Below are the code and all the weights of a small trained network. Each question names an input and a class and asks about switching units off, where a switched-off unit gives its printed mean instead of its output.

import numpy as np


def w(rows, s, z=0):
    codes = np.array(rows[::2]) - 128.0
    scale = np.full(codes.shape[1], s)
    scale[-1] = z or s
    return codes * scale


def f(y):
    return np.maximum(y, 0)


def log_softmax(a):
    a = a - a.max(-1, keepdims=True)
    return a - np.log(np.exp(a).sum(-1, keepdims=True))


def net(x, mask):
    res = np.array(x, float).reshape(1, 5) / 4 @ E
    y = f(res @ A[0][:, :-1].T + A[0][:, -1])
    res = res + np.where(mask, y, B[0][:, -1]) @ B[0][:, :-1]
    return log_softmax(res[-1] @ U[:, :-1].T + U[:, -1])


A, B = {}, {}
E = w([
[161,159,47,124,66,125,161],'x0',
[1,63,94,15,33,157,62],'x1',
[112,98,171,131,166,142,120],'x2',
[116,155,217,46,74,196,250],'x3',
[69,246,62,72,252,202,97],'x4',
],0.0061)
A[0] = w([
[99,85,104,43,82,123,82,4],'N0',
[107,108,85,171,125,73,53,32],'N1',
[188,174,153,252,172,80,199,55],'N2',
[152,197,132,117,185,130,112,9],'N3',
[168,137,44,129,80,146,151,215],'N4',
[198,48,184,163,58,70,132,56],'N5',
[140,135,104,218,143,98,54,61],'N6',
[94,164,204,119,75,179,208,168],'N7',
],0.011,0.0043)
B[0] = w([
[182,94,56,69,17,162,183,200],'N0',
[84,113,97,156,159,48,212,195],'N1',
[134,63,95,105,26,226,195,254],'N2',
[135,157,89,75,111,178,119,173],'N3',
[45,87,190,254,234,157,35,204],'N4',
[166,249,141,30,221,184,71,240],'N5',
[113,147,160,146,173,77,210,209],'N6',
[107,97,182,149,216,45,166,224],'N7',
],0.0079,0.009)
U = w([
[184,83,47,84,18,179,177,50],'0',
[132,132,134,143,178,57,166,92],'1',
[144,116,129,138,158,150,93,255],'2',
[164,254,82,60,190,169,51,26],'3',
[121,116,153,163,150,151,88,188],'4',
],0.0091,0.0043)

Each question gives the input, the list of numbers given to net, and the class t.
The units are the neurons (one row each of A and B). Each row of codes is followed by its name. A weight is (code - 128) times the scale printed after its matrix; where a second scale follows, it is the last column's (A, B and U).
mask holds one flag per neuron, in row order. A switched-off neuron (its flag False) gives its mean, the last column of its row in B, instead of its output. The means were averaged over made-up inputs and are rounded, as every weight is.
A unit's drop is (log p(t) with every unit on - log p(t) with that unit switched off) / (log p(t) with every unit on - log p(t) with every unit switched off).
The circuit of an input: a set's keep is (log p(t) with only the set's units on - log p(t) with every unit switched off) / (log p(t) with every unit on - log p(t) with every unit switched off). Starting from all 8 units, units are removed one at a time, each time the one whose removal leaves the highest keep (on an exact tie, the one counted first), for as long as the keep stays at least 0.8.
units of the circuit, in order: the units of the circuit, biggest drop first
most important unit: the unit with the biggest drop
k most important neurons: the k neurons with the biggest drops, biggest first
drop when u is switched off: that unit's drop, to one decimal
input [-4,6,-5,-1,-2], class 0: most important unit	N0
input [-3,7,-2,-7,2], class 0: 2 most important neurons	(N0; N7)
input [4,2,-5,3,4], class 2: 2 most important neurons	(N5; N4)
input [-6,7,-2,-3,-6], class 0: 2 most important neurons	(N0; N4)
input [6,0,3,-8,3], class 1: units of the circuit, in order	(N1; N6)
input [7,-2,0,8,4], class 1: 2 most important neurons	(N7; N5)
input [4,-1,2,7,-2], class 1: 2 most important neurons	(N7; N2)
input [4,1,1,-8,6], class 1: units of the circuit, in order	(N1; N6)
input [5,1,5,-6,4], class 1: 3 most important neurons	(N5; N1; N6)
input [-7,7,-2,-7,-8], class 3: 3 most important neurons	(N5; N2; N7)
input [-8,-8,-8,-5,7], class 0: 2 most important neurons	(N2; N5)
input [-4,5,2,-7,3], class 1: 2 most important neurons	(N1; N2)
input [3,-6,4,0,-8], class 3: 2 most important neurons	(N5; N0)
input [3,6,5,-8,1], class 1: units of the circuit, in order	(N1)
input [7,5,2,3,-8], class 3: 2 most important neurons	(N5; N2)
input [-2,-8,1,2,3], class 0: drop when N1 is switched off	0.0
input [-3,-8,-7,-8,3], class 0: drop when N7 is switched off	0.1
input [-5,-7,1,-5,4], class 0: drop when N5 is switched off	0.1
